How the points are linked:
Zam: m>Fod, e>Viv
Dep: m>Rol, e>Bes
Til: m>Zom, e>Ler
Vib: m>Gog, e>Zel
Gat: m>Bep, e>Sim
Bev: m>Pof, e>Gof
Gog: m>Til, e>Fev
Nam: m>Lif, e>Ziz
Bep: m>Fim, e>Naf
Sep: m>Ved, e>Vir
Bes: m>Vef, e>Dep
Ziz: m>Bev, e>Nam
Vem: m>Git, e>Zuk
Pof: m>Lat, e>Tud
Ved: m>Vib, e>Ker
Vir: m>Fop, e>Sep
Tud: m>Gof, e>Pof
Fem: m>Kon, e>Kef
Git: m>Bar, e>Pom
Bar: m>Gat, e>Lut
Rol: m>San, e>Zek
Fev: m>Zel, e>Gog
Pok: m>Zek, e>San
Sim: m>Lut, e>Gat
Vef: m>Kef, e>Kon
San: m>Kur, e>Pok
Fik: m>Ziz, e>Lif
Kef: m>Kul, e>Fem
Viv: m>Lak, e>Zam
Lut: m>Pom, e>Bar
Ker: m>Vir, e>Ved
Ler: m>Fev, e>Til
Kon: m>Dep, e>Vef
Kul: m>Zam, e>Lak
Zek: m>Bes, e>Rol
Fop: m>Fik, e>Tar
Tar: m>Sep, e>Fop
Lif: m>Tar, e>Fik
Kur: m>Ler, e>Zom
Zuk: m>Gis, e>Vem
Lat: m>Naf, e>Fim
Pom: m>Zuk, e>Git
Zom: m>Pok, e>Kur
Gis: m>Viv, e>Fod
Lak: m>Fem, e>Kul
Gof: m>Nam, e>Bev
Fim: m>Tud, e>Lat
Fod: m>Vem, e>Gis
Zel: m>Ker, e>Vib
Naf: m>Sim, e>Bep

The rows follow the links: the fewer symbols apart two points are, the more alike their rows tend to be.

Rows with their points:
(1, -6, 31, -10, 26, -43, 13, -13, -2, -7, 13, -8, -13, 17, 27, -44, -27, -12, 11, -10, 19, -20, 3, 12, 34, 3, -9, -13, -5, 0, -3, 6, 13, 8, -10, 30, -21, -8, -8, -13, -6, 7): Viv
(17, -4, -14, -4, -19, 36, 5, 6, 2, 14, -13, 28, -13, 14, -9, 29, 16, 20, 7, 18, 12, 25, 1, -23, 15, -21, 24, -13, -4, -18, 8, -3, 9, 15, -41, 5, 25, 6, 1, -41, -13, -13): Bev
(11, -4, 41, 4, 2, -19, 21, -10, -21, -13, 8, 5, -15, 17, 16, -39, -14, 7, 13, -7, 5, 0, 20, -17, 19, -9, -2, -19, -9, -11, -18, -12, 24, 20, -20, 15, -12, -6, 5, -48, -12, -17): Fem
(5, -7, 25, -10, 20, -30, 10, -20, -4, 15, 11, 1, -8, 12, 30, -27, -21, 7, 21, 5, 32, 2, 19, -17, 43, -8, 5, -21, -9, -2, -8, -13, 11, 24, -28, 29, -15, -2, -4, -28, -18, -9): Kef
(1, -3, -52, -15, 6, 11, -32, -3, 4, 19, 8, 7, 27, -14, -21, 53, -3, 27, -3, 10, 1, 12, 1, -21, -2, 17, 12, 0, 5, -8, 10, -23, -18, 6, -2, -10, 6, 1, 12, 27, -19, -6): Naf
(-8, 5, -50, -24, 9, 11, -22, 13, 8, 9, 3, -11, 21, -4, -22, 46, -2, -6, -11, 2, -9, -2, -26, 13, 1, 15, 8, 13, 9, 2, 32, 3, -33, -24, 8, -12, 17, 8, 0, 42, 4, 9): Til
(-5, 7, 47, 17, -26, 16, 36, -14, -2, -7, -14, 11, -32, 3, 13, -25, 24, -16, 3, 9, 12, -2, 8, 23, 7, -31, 0, 7, 0, 9, -11, 32, 7, -2, -2, 9, 10, 3, -20, -24, 26, -10): Nam
(6, -2, 19, -2, -14, 24, 27, 5, 3, 6, -11, 16, -30, 16, 10, -15, 20, -10, 9, 14, 17, 1, -8, 13, 27, -31, 22, -10, 1, 5, 11, 31, 12, -5, -24, 15, 19, 4, -21, -41, 15, 0): Fik
(-5, -1, -18, 11, -1, -14, -22, 17, -16, -26, 10, -15, 22, -7, -17, 9, -8, 5, -18, -19, -41, -6, -1, -12, -40, 32, -14, 3, 0, 0, -11, -27, 3, -6, 22, -34, -19, 1, 16, 23, -14, 9): Bar
(-12, 14, 26, 14, -3, -6, 13, 1, -5, -26, 7, -8, -15, -4, 3, -26, -3, -29, -19, -19, -10, -21, -4, 49, -22, 4, -24, 22, 1, 17, 5, 18, -3, -23, 30, -5, -8, 5, -18, 27, 25, 13): Fim
(17, 0, 3, 30, -19, 14, -8, 4, -12, -18, 2, 13, 11, -1, -13, 3, 2, 20, -7, -7, -33, 18, 26, -35, -35, 5, -8, -6, -10, -12, -26, -33, 21, 18, -7, -29, -6, 2, 23, -19, -18, -15): Rol
(-12, -5, -3, -24, 38, -47, -10, -8, 5, 8, 17, -18, 8, 3, 18, -16, -31, -14, 3, -3, 19, -20, -10, 19, 26, 13, -11, -2, 7, 7, 10, 4, -20, -5, 14, 22, -21, -9, -2, 32, 3, 16): Zuk

Each walk starts at a row. The symbols on each line, taken left to right, move it on to the next point.
Answer with the point's row; about right is enough.
---
(15, -3, 10, -7, -21, 25, 19, 3, 3, 10, -16, 22, -16, 21, 2, 6, 19, 2, 12, 14, 21, 14, 0, -6, 26, -25, 28, -11, -2, -2, 14, 16, 12, 5, -35, 9, 26, 3, -14, -49, 1, -12)
m e m e m m
(14, -8, -29, -8, -12, 34, -14, 5, 1, 18, -4, 24, 8, 2, -17, 40, 10, 29, 6, 14, 9, 23, 5, -32, 4, -3, 29, -9, -3, -11, 8, -19, 2, 11, -28, -5, 18, 3, 9, -22, -19, -18)
e e m m e e m m
(-10, 5, -41, -27, 27, -24, -29, -9, 14, 8, 10, -15, 25, -17, -6, 28, -18, 5, -2, 2, 10, -8, -11, 5, 9, 26, 0, 5, 9, -1, 18, -13, -26, -7, 22, -3, -4, -5, 7, 55, -8, 11)
---
(-15, 6, 6, 18, -1, -6, 4, 7, -8, -27, 12, -12, 3, -8, -7, -10, -10, -18, -29, -25, -21, -22, 3, 36, -33, 12, -25, 22, 0, 13, 4, 4, -2, -20, 35, -13, -18, 1, -9, 38, 13, 12)
e m m e m e
(-4, 0, -50, -21, 20, -8, -36, -2, 11, 14, 7, -9, 27, -17, -10, 42, -10, 17, -4, 7, 2, 4, -4, -16, 1, 25, -1, 5, 4, 0, 15, -22, -25, 0, 11, -7, -2, -5, 12, 42, -16, 7)
e e m e e m
(-17, -5, -29, -23, 33, -41, -18, -8, 11, 14, 14, -22, 17, -8, 4, 8, -22, -8, -1, -1, 12, -7, -10, 13, 16, 25, -10, 4, 6, 3, 11, -3, -24, -6, 19, 19, -15, -4, 4, 49, -1, 14)
---
(-10, -4, 18, -23, 33, -47, 6, -9, 0, 3, 22, -18, 2, 13, 22, -34, -32, -18, 13, -8, 23, -19, -1, 16, 31, 3, -7, -5, 1, 4, 2, 11, -5, -2, 5, 29, -22, -6, -4, 7, -1, 10)
e m m e m m m m
(9, -4, 39, -1, 13, -36, 14, -4, -10, -9, 12, 1, -17, 25, 22, -45, -19, -7, 4, -10, 20, -12, 11, -1, 28, -6, -5, -12, -3, -8, -7, -2, 22, 15, -19, 18, -18, -5, -2, -35, -10, 3)
e m e e e e m m m
(9, -7, -13, 7, 0, -12, -22, 9, -12, -9, 4, -9, 20, -5, -13, 9, -15, 14, -11, -17, -40, 1, 2, -38, -35, 26, -8, -3, -2, -9, -17, -34, 18, 7, 4, -27, -18, 2, 29, 1, -23, 5)
---
(16, 1, -47, -14, -4, 20, -28, 1, 8, 20, -3, 13, 21, -7, -22, 52, 8, 26, 3, 17, 6, 20, 0, -30, 1, 8, 22, -3, -4, -11, 8, -25, -7, 11, -9, -10, 11, 4, 14, 1, -17, -11)
e m m e m e m
(-10, 10, 45, 16, -12, 6, 30, -13, -2, -13, -3, 5, -28, 1, 13, -32, 12, -21, -4, 0, 5, -8, 10, 43, 3, -26, -7, 9, -3, 10, -3, 32, -1, -9, 10, 12, 3, 4, -27, -2, 29, 4)
e e e m e
(-13, 13, 38, 19, -4, 2, 24, -5, 0, -23, 6, -4, -24, 0, 9, -33, 6, -23, -14, -17, 6, -17, 8, 50, -11, -13, -18, 19, 2, 19, 0, 24, -1, -18, 23, 3, -3, 3, -27, 13, 25, 5)
---
(0, 4, 26, -6, -18, 13, 35, 5, 0, -3, -13, 4, -27, 19, 18, -18, 18, -21, 10, 13, 22, -7, -16, 29, 20, -27, 11, -4, 3, 12, 5, 43, 0, -13, -5, 19, 19, 9, -28, -18, 23, 3)
m e m m e e e
(-12, 5, 19, 4, -8, 12, 28, 1, -1, -3, -15, 1, -30, 3, 11, -22, 16, -28, -6, 3, 14, -13, -20, 41, 10, -17, 0, 7, 9, 12, 12, 54, -9, -19, 11, 19, 15, 5, -27, -2, 31, 7)
---
(10, -10, -5, 8, 7, -9, -19, 8, -13, -8, 2, -4, 17, -12, -11, 6, -12, 25, 7, -8, -29, 6, 6, -51, -19, 26, -3, -16, -5, -14, -23, -41, 18, 19, -5, -16, -11, -2, 36, -14, -32, -4)
e m e m e m m e
(15, -13, 17, 0, 11, -20, -6, -8, -5, 8, -1, 2, 4, 7, 13, -15, -9, 19, 19, 3, 4, 17, 13, -49, 11, 0, 5, -25, -6, -19, -25, -30, 19, 33, -23, 6, -16, -6, 25, -37, -28, -10)
e m e e e
(11, -12, 25, -6, 15, -25, 3, -15, 2, 17, 5, 1, -2, 12, 19, -23, -12, 18, 17, 6, 20, 10, 17, -33, 23, -6, 4, -26, -6, -13, -19, -17, 21, 27, -25, 21, -7, -6, 14, -38, -19, -14)
---
(6, 2, -9, 30, -22, 17, -11, 4, -5, -14, -12, 9, 11, -19, -20, 21, 14, 16, -10, -7, -36, 17, 15, -28, -46, 15, -12, 7, -6, -6, -18, -31, 11, 4, 11, -35, -8, 6, 21, -1, -16, -5)
e e e m m m e m
(15, -4, 28, 18, -10, 6, 5, 4, -13, -15, 0, 15, 2, 0, -2, -9, 2, 19, 0, -15, -17, 10, 26, -36, -23, -2, -5, -10, -12, -14, -24, -32, 31, 25, -21, -18, -13, 0, 16, -40, -25, -14)
m e m e m m m
(-6, 3, -15, 21, -21, 17, -13, 6, -6, -12, -8, -1, 13, -23, -21, 26, 13, 10, -17, -8, -35, 9, 8, -8, -54, 17, -12, 15, -1, -1, -13, -15, -3, -8, 25, -33, -4, 5, 14, 26, -2, 1)
---
(12, -7, -26, 4, -27, 44, -5, 12, 6, 18, -29, 8, -1, -6, -21, 40, 28, 19, 5, 20, -16, 23, -12, -30, -16, -4, 23, -4, -1, -5, -3, 4, 5, -4, -10, -19, 27, 10, 12, -21, -2, -8)
m m e e m m e e
(-10, 0, -44, -29, 19, -2, -17, 3, 10, 8, 13, -6, 17, -3, -11, 34, -4, -3, -7, -4, 10, -13, -19, 29, 8, 11, 9, 17, 6, 10, 31, 10, -29, -21, 11, 3, 10, 6, -9, 42, 7, 14)
e e e e e m m m
(-18, 3, -1, 7, -11, 9, 11, 4, 3, -10, -16, -14, -11, -19, 0, -2, 12, -23, -8, 2, -11, -17, -16, 42, -21, 0, -7, 19, 7, 22, 2, 37, -21, -28, 37, -9, 9, 7, -21, 42, 30, 13)
---
(-5, -2, 22, -18, 25, -36, 7, -21, 7, 14, 18, 3, -5, 12, 21, -25, -18, -4, 17, 2, 39, -8, 6, 1, 49, -10, -4, -15, 2, 1, 4, 1, 0, 20, -20, 39, -7, -10, -10, -8, -1, -7)
e m m e e m m m
(-17, 9, -15, 17, -15, 20, -10, 9, -2, -13, -13, -11, 7, -29, -20, 22, 15, -2, -13, -4, -27, 1, -2, 8, -50, 17, -19, 21, 8, 6, -11, -4, -10, -17, 39, -34, -3, 10, 6, 34, 11, 4)
m m m e m e m m e
(15, -5, -6, 8, -34, 40, 5, 14, 0, 16, -27, 13, -4, -6, -8, 20, 31, 18, 12, 20, -9, 26, -2, -26, -11, -19, 16, -11, -5, -10, -12, 9, 9, 5, -15, -13, 32, 8, 10, -34, -2, -12)
---
(6, -6, -46, -7, -18, 39, -21, 19, 0, 16, -21, 2, 10, -9, -24, 53, 22, 18, -4, 13, -16, 19, -20, -20, -19, 8, 17, -1, 2, -1, 4, -3, -6, -7, 0, -21, 25, 7, 13, 9, -3, 1)
m m e e m m e e
(-11, 6, -28, -33, 28, -16, -10, -4, 6, 6, 20, -6, 6, 0, -1, 15, -15, -12, -5, -4, 20, -16, -10, 39, 23, 8, 7, 13, 3, 15, 33, 11, -27, -14, 11, 18, 4, -2, -21, 39, 8, 12)
e e m e e
(-7, 6, -7, -25, 31, -25, -8, -12, 10, 11, 22, -1, 0, 9, 11, -8, -18, -13, -5, -5, 37, -15, -3, 42, 38, -2, 0, 5, 9, 7, 31, 15, -23, -6, 1, 25, 3, -4, -21, 36, 6, 14)
